Here is a tiny trained network, its code and every weight. The questions are about switching its units off for an input and a target symbol, where a switched-off unit gives its printed mean instead of its output.

import numpy as np


def w(rows, s, z=0):
    codes = np.array(rows[::2]) - 128.0
    scale = np.full(codes.shape[1], s)
    scale[-1] = z or s
    return codes * scale


def f(y):
    return y / 2 * (1 + np.tanh(0.7978845608 * (y + 0.044715 * y**3)))


def softmax(a):
    e = np.exp(a - a.max(-1, keepdims=True))
    return e / e.sum(-1, keepdims=True)


def log_softmax(a):
    a = a - a.max(-1, keepdims=True)
    return a - np.log(np.exp(a).sum(-1, keepdims=True))


def net(x, mask):
    ids = ['βγηθμξπσψ'.index(c) for c in x.split()]
    T = len(ids)
    res = E[ids] + P[:T]
    u = 0
    for l in range(2):
        q, k, v = (res @ M[l].T for M in (Q, K, V))
        z = softmax(np.where(np.tri(T) > 0, q @ k.T / 2**0.5, -1e9)) @ v
        res = res + np.where(mask[u], z, O[l][:, -1]) @ O[l][:, :-1]
        u += 1
        y = f(res @ A[l][:, :-1].T + A[l][:, -1])
        res = res + np.where(mask[u : u + 12], y, B[l][:, -1]) @ B[l][:, :-1]
        u += 12
    return log_softmax(res[-1] @ U[:, :-1].T + U[:, -1])


Q, K, V, O, A, B = {}, {}, {}, {}, {}, {}
E = w([
[129,178,226,88,186,232,132,153,249,127,75,84],'β',
[115,111,224,74,101,89,130,216,110,168,138,149],'γ',
[139,39,98,218,111,164,164,172,173,157,110,129],'η',
[186,159,173,85,142,87,81,126,157,143,155,199],'θ',
[111,56,144,199,68,194,52,80,94,110,68,171],'μ',
[159,201,170,149,142,87,102,177,207,145,138,140],'ξ',
[214,90,163,54,131,114,123,108,146,130,130,149],'π',
[213,173,130,198,109,185,187,120,74,230,87,186],'σ',
[97,132,125,127,171,188,76,124,165,145,189,252],'ψ',
],0.016)
P = w([
[117,104,166,43,2,171,175,97,171,239,175,94],'0',
[121,70,173,85,118,100,171,167,148,140,88,121],'1',
[122,85,134,87,140,107,190,158,128,135,84,148],'2',
[113,108,114,110,152,136,165,159,127,121,109,132],'3',
[139,116,127,115,162,126,155,162,106,131,115,158],'4',
[149,136,104,119,150,120,136,142,115,132,121,159],'5',
[158,141,119,123,159,120,117,140,110,138,122,170],'6',
[184,150,129,142,156,96,107,140,118,149,138,171],'7',
[185,159,126,135,163,89,98,139,108,130,141,186],'8',
[196,173,98,151,156,89,80,120,119,148,166,188],'9',
[202,178,96,158,170,102,60,138,123,149,165,195],'10',
[228,196,136,144,166,77,27,136,125,160,171,183],'11',
[211,180,116,151,174,80,51,137,101,150,162,184],'12',
],0.01)
Q[0] = w([
[68,76,84,220,99,187,153,118,78,157,66,253],'L0H1',
[230,101,200,176,106,111,109,169,207,181,42,153],'L0H1',
],0.031)
K[0] = w([
[192,163,117,178,252,90,11,130,66,67,133,232],'L0H1',
[184,206,70,176,52,148,82,88,189,207,215,157],'L0H1',
],0.027)
V[0] = w([
[146,224,128,176,127,107,200,176,145,187,107,81],'L0H1',
[3,165,127,174,86,58,115,214,95,165,198,168],'L0H1',
],0.019)
O[0] = w([
[174,83,170,77,108,189,137,141,99,1,208,147,5],'L0H1',
[131,42,171,144,253,94,171,110,113,144,244,138,226],'L0H1',
],0.0066,0.011)
A[0] = w([
[128,135,131,75,200,128,87,109,144,95,71,52,102],'L0N1',
[99,140,151,178,169,105,133,43,47,158,50,96,48],'L0N2',
[88,106,152,126,141,131,110,92,113,86,182,61,68],'L0N3',
[159,94,68,154,182,123,90,102,30,40,71,93,7],'L0N4',
[154,155,170,169,166,111,201,117,38,186,64,123,52],'L0N5',
[72,85,126,124,181,75,155,87,172,151,165,117,90],'L0N6',
[112,85,99,222,161,111,60,46,15,57,97,95,138],'L0N7',
[121,149,157,121,111,73,108,82,150,191,115,55,62],'L0N8',
[136,159,80,185,105,118,167,135,45,92,189,115,32],'L0N9',
[198,80,27,78,165,52,142,171,94,102,95,73,121],'L0N10',
[110,124,75,93,166,57,97,106,101,105,66,71,1],'L0N11',
[81,111,149,72,85,77,100,98,161,2,151,67,34],'L0N12',
],0.0093,0.0033)
B[0] = w([
[134,106,113,116,91,59,112,147,66,145,159,168,131],'L0N1',
[127,99,140,78,145,129,116,129,116,62,135,78,181],'L0N2',
[99,147,97,137,124,100,149,122,83,181,179,157,135],'L0N3',
[94,209,171,148,120,147,116,145,128,155,131,126,128],'L0N4',
[120,128,109,132,145,176,125,83,127,105,95,144,193],'L0N5',
[184,194,90,102,149,175,167,148,75,82,72,101,253],'L0N6',
[146,168,115,165,63,167,90,152,114,49,127,183,129],'L0N7',
[101,134,86,170,190,143,107,147,113,111,132,163,176],'L0N8',
[155,92,112,133,194,154,96,76,102,142,101,109,128],'L0N9',
[109,194,144,146,140,127,80,178,159,154,164,157,132],'L0N10',
[114,71,90,116,138,124,130,119,49,124,141,129,128],'L0N11',
[115,114,101,244,161,183,103,109,98,96,110,116,142],'L0N12',
],0.012,0.016)
Q[1] = w([
[103,167,112,183,94,214,86,61,57,29,76,102],'L1H1',
[218,108,238,158,230,110,157,203,198,208,224,255],'L1H1',
],0.029)
K[1] = w([
[140,180,126,176,152,120,46,81,71,2,31,178],'L1H1',
[181,66,197,42,24,131,197,55,142,152,211,126],'L1H1',
],0.036)
V[1] = w([
[90,247,254,65,177,148,27,10,127,100,161,133],'L1H1',
[149,201,196,92,186,107,33,133,230,39,151,214],'L1H1',
],0.0044)
O[1] = w([
[101,186,253,254,143,101,123,187,27,134,156,204,99],'L1H1',
[122,128,209,191,94,83,137,170,42,250,216,222,2],'L1H1',
],0.0022,0.00081)
A[1] = w([
[133,125,240,97,125,77,126,124,207,182,95,140,185],'L1N1',
[159,78,156,129,81,121,174,53,116,157,80,165,82],'L1N2',
[57,86,173,122,163,100,111,93,167,85,223,100,51],'L1N3',
[26,91,112,112,171,45,76,70,155,162,123,109,74],'L1N4',
[105,76,100,165,174,103,167,98,127,127,139,118,65],'L1N5',
[106,124,171,139,11,100,72,80,148,108,86,112,105],'L1N6',
[82,98,115,96,179,87,126,111,142,153,100,137,137],'L1N7',
[62,143,80,113,83,37,107,90,140,177,67,117,66],'L1N8',
[136,66,181,47,97,69,109,141,225,54,143,99,101],'L1N9',
[132,161,145,151,62,150,137,94,108,107,152,100,56],'L1N10',
[101,160,86,175,110,127,110,108,101,136,96,112,2],'L1N11',
[124,150,143,116,158,109,170,99,126,88,190,71,20],'L1N12',
],0.012,0.0053)
B[1] = w([
[120,102,95,153,97,129,149,96,222,97,111,187,204],'L1N1',
[137,112,148,144,128,139,90,119,101,102,131,159,141],'L1N2',
[137,180,75,201,80,97,240,102,113,116,139,69,156],'L1N3',
[9,60,80,138,174,159,152,134,133,93,151,169,147],'L1N4',
[144,154,130,94,105,131,102,139,161,156,147,91,220],'L1N5',
[79,197,106,109,136,106,128,149,116,133,168,143,166],'L1N6',
[103,167,165,172,99,114,143,87,134,166,146,125,254],'L1N7',
[196,61,137,142,113,89,112,147,95,161,105,47,184],'L1N8',
[89,176,136,113,178,218,66,193,154,140,199,80,177],'L1N9',
[108,85,123,90,148,87,107,94,122,128,96,130,152],'L1N10',
[110,102,178,78,104,127,144,124,138,143,164,122,234],'L1N11',
[103,90,176,113,110,40,117,110,148,111,92,137,171],'L1N12',
],0.013,0.0074)
U = w([
[88,225,142,90,83,110,107,136,53,67,135,183,3],'β',
[161,131,216,41,181,74,159,164,93,72,163,169,19],'γ',
[157,158,164,123,127,178,110,205,125,88,193,114,90],'η',
[161,147,141,160,74,105,128,135,167,128,84,219,224],'θ',
[88,124,134,139,137,123,125,138,71,132,134,155,61],'μ',
[150,188,145,181,88,108,171,125,74,69,190,115,70],'ξ',
[177,170,138,136,74,111,99,171,68,134,122,106,113],'π',
[176,119,196,154,84,209,82,114,8,52,95,176,196],'σ',
[161,254,132,155,196,172,167,101,43,190,85,156,224],'ψ',
],0.0032,0.003)

Each question gives the input, a string of symbols that net reads in full, and the target symbol t.
The units are the heads (2 rows each of Q, K, V and O) and the neurons (one row each of A and B). Each row of codes is followed by its name. A weight is (code - 128) times the scale printed after its matrix; where a second scale follows, it is the last column's (O, A, B and U).
mask holds one flag per unit, layer by layer, with each layer's heads first. A switched-off unit (its flag False) gives its mean, the last column of its rows in O or B, instead of its output. The means were averaged over made-up inputs and are rounded, as every weight is.
A unit's drop is (log p(t) with every unit on - log p(t) with that unit switched off) / (log p(t) with every unit on - log p(t) with every unit switched off).
The circuit of an input: a set's keep is (log p(t) with only the set's units on - log p(t) with every unit switched off) / (log p(t) with every unit on - log p(t) with every unit switched off). Starting from the 12 units with the biggest drops (on a tie, the unit counted first), units are removed one at a time, each time the one whose removal leaves the highest keep (on an exact tie, the one counted first), for as long as the keep stays at least 0.8.
circuit, biggest first: the units of the circuit, biggest drop first
most important unit: the unit with the biggest drop
k most important neurons: the k neurons with the biggest drops, biggest first
k most important neurons of layer l: the k neurons of layer l with the biggest drops, biggest first
drop when u is switched off: that unit's drop, to one decimal
input η ψ ψ ψ μ γ θ ψ β ψ η γ, target η: 2 most important neurons : L1N9; L0N6
input η σ η θ ξ ψ θ, target η: 2 most important neurons : L1N9; L0N6
input μ θ ψ θ, target μ: circuit, biggest first : L0H1; L1N4; L0N6; L0N11
input β ψ η γ, target β: 2 most important neurons of layer 0 : L0N12; L0N6
input ψ θ π γ μ, target β: most important unit : L0N7
input β π π ψ σ ψ σ ψ ψ ψ β π, target β: circuit, biggest first : L0H1; L1N6
input β π η, target π: circuit, biggest first : L0H1; L1N8
input β η θ π π β ψ ψ θ μ, target β: 2 most important neurons : L1N6; L0N7
input γ γ θ ψ ψ θ ψ π η θ γ ξ, target γ: circuit, biggest first : L0H1; L1N12
input σ ψ ψ θ ψ η ψ θ ψ γ ξ η, target ξ: circuit, biggest first : L0H1; L0N6; L1N3
input β η θ η ψ μ θ γ ψ ψ β, target β: circuit, biggest first : L0H1; L1N6; L0N6
input η β γ π, target η: circuit, biggest first : L0H1; L0N6; L1N9
input π θ η η γ ψ β, target π: circuit, biggest first : L0H1; L1N8; L0N1
input θ θ π θ ψ μ θ γ θ θ, target θ: 2 most important neurons of layer 0 : L0N6; L0N2
input θ ψ ξ, target θ: 3 most important neurons : L0N6; L1N1; L0N2
input γ θ γ ξ μ ξ θ, target γ: 2 most important neurons : L1N12; L0N6
input β θ σ, target σ: most important unit : L1N2
input π θ θ θ β η σ ψ γ μ θ, target π: 2 most important neurons : L1N8; L0N6
input γ ψ π γ, target γ: 2 most important neurons : L0N6; L1N12
input σ ψ β γ π ψ γ ψ η γ γ β θ, target σ: most important neuron : L0N12
input η θ ψ σ β θ, target η: 2 most important neurons : L0N6; L1N9
input η θ ξ γ μ ψ ψ β ψ π, target η: 2 most important neurons : L1N9; L0N6
input π ψ π η σ η σ γ, target π: drop when L1N8 is switched off : 0.9
input β ψ ψ ψ ψ ψ η θ ψ μ, target σ: drop when L0H1 is switched off : 1.5
input μ ψ β, target μ: 2 most important neurons : L1N4; L0N6
input θ ψ ψ β η γ θ η, target θ: drop when L0N6 is switched off : 0.7
input γ ψ ψ θ γ ψ θ μ π η θ ξ β, target γ: drop when L0H1 is switched off : 1.0
input σ π σ ψ ξ π, target σ: most important neuron of layer 0 : L0N12
